Here is a tiny trained network, its code and every weight. The questions are about switching its units off for an input and a class, where a switched-off unit gives its printed mean instead of its output.

import numpy as np


def w(rows, s, z=0):
    codes = np.array(rows[::2]) - 128.0
    scale = np.full(codes.shape[1], s)
    scale[-1] = z or s
    return codes * scale


def f(y):
    return np.maximum(y, 0)


def log_softmax(a):
    a = a - a.max(-1, keepdims=True)
    return a - np.log(np.exp(a).sum(-1, keepdims=True))


def net(x, mask):
    res = np.array(x, float).reshape(1, 6) / 4 @ E
    y = f(res @ A[0][:, :-1].T + A[0][:, -1])
    res = res + np.where(mask, y, B[0][:, -1]) @ B[0][:, :-1]
    return log_softmax(res[-1] @ U[:, :-1].T + U[:, -1])


A, B = {}, {}
E = w([
[63,207,187,63],'x0',
[67,132,211,190],'x1',
[120,118,154,137],'x2',
[108,121,166,151],'x3',
[254,215,177,172],'x4',
[143,144,78,109],'x5',
],0.0091)
A[0] = w([
[102,170,164,64,67],'n0',
[109,43,170,145,193],'n1',
[71,94,92,135,84],'n2',
[248,178,187,156,98],'n3',
[112,160,154,111,79],'n4',
[119,145,155,69,110],'n5',
[110,178,141,85,105],'n6',
[137,72,88,202,91],'n7',
[166,162,125,152,133],'n8',
[105,118,108,142,121],'n9',
[169,110,108,117,128],'n10',
[95,86,133,83,84],'n11',
[94,158,169,83,168],'n12',
[93,57,87,142,174],'n13',
[123,90,142,86,112],'n14',
[130,99,104,153,255],'n15',
[148,179,126,138,93],'n16',
[24,123,162,125,153],'n17',
[104,129,93,100,197],'n18',
[132,123,152,118,181],'n19',
[113,145,143,92,123],'n20',
[198,136,151,111,142],'n21',
],0.014,0.0063)
B[0] = w([
[134,2,46,135,175],'n0',
[159,198,68,72,198],'n1',
[16,84,148,141,173],'n2',
[12,108,112,97,247],'n3',
[105,88,105,153,155],'n4',
[209,54,55,157,162],'n5',
[218,51,67,197,168],'n6',
[231,41,94,225,187],'n7',
[24,129,159,60,176],'n8',
[70,186,139,217,147],'n9',
[94,101,156,101,164],'n10',
[54,93,90,66,165],'n11',
[220,140,126,104,196],'n12',
[92,194,155,106,202],'n13',
[40,147,189,124,149],'n14',
[198,194,158,95,197],'n15',
[38,66,77,129,159],'n16',
[177,127,137,115,225],'n17',
[150,198,138,77,177],'n18',
[201,151,162,120,158],'n19',
[212,84,108,167,156],'n20',
[89,155,129,121,184],'n21',
],0.0051,0.013)
U = w([
[9,115,163,126,38],'0',
[196,11,106,233,67],'1',
[141,177,181,123,252],'2',
],0.011,0.004)

Each question gives the input, the list of numbers given to net, and the class t.
The units are the neurons (one row each of A and B). Each row of codes is followed by its name. A weight is (code - 128) times the scale printed after its matrix; where a second scale follows, it is the last column's (A, B and U).
mask holds one flag per neuron, in row order. A switched-off neuron (its flag False) gives its mean, the last column of its row in B, instead of its output. The means were averaged over made-up inputs and are rounded, as every weight is.
A unit's drop is (log p(t) with every unit on - log p(t) with that unit switched off) / (log p(t) with every unit on - log p(t) with every unit switched off).
The circuit of an input: a set's keep is (log p(t) with only the set's units on - log p(t) with every unit switched off) / (log p(t) with every unit on - log p(t) with every unit switched off). Starting from the 12 units with the biggest drops (on a tie, the unit counted first), units are removed one at a time, each time the one whose removal leaves the highest keep (on an exact tie, the one counted first), for as long as the keep stays at least 0.8.
circuit, biggest first: the units of the circuit, biggest drop first
unit that matters most: the unit with the biggest drop
k most important neurons: the k neurons with the biggest drops, biggest first
drop when u is switched off: that unit's drop, to one decimal
input [4,-2,7,7,-3,2], class 2: unit that matters most : n7
input [7,-1,-5,6,4,5], class 1: circuit, biggest first : (n6, n0, n5)
input [2,7,2,-7,-5,-4], class 2: circuit, biggest first : (n3, n17)
input [-5,5,-5,-4,6,-8], class 0: circuit, biggest first : (n3, n8)
input [-5,-1,2,-8,1,1], class 2: circuit, biggest first : (n0, n6)
input [-1,5,-2,7,-6,-5], class 2: circuit, biggest first : (n3, n1)
input [2,5,-3,4,-3,-5], class 2: circuit, biggest first : (n3, n17, n1)
input [0,-5,3,7,-6,-3], class 2: 2 most important neurons : (n3, n1)
input [-4,-6,1,5,-1,5], class 2: 2 most important neurons : (n0, n6)
input [3,4,7,7,1,-8], class 2: 2 most important neurons : (n7, n1)
input [-4,6,6,-8,-3,1], class 2: drop when n6 is switched off : 0.2
input [-3,5,0,-1,5,7], class 0: drop when n3 is switched off : 0.3
input [8,6,-5,-2,4,-2], class 1: drop when n1 is switched off : 0.0
input [6,8,-2,-1,3,1], class 1: drop when n6 is switched off : 0.1
input [6,-8,8,-5,3,3], class 1: unit that matters most : n6
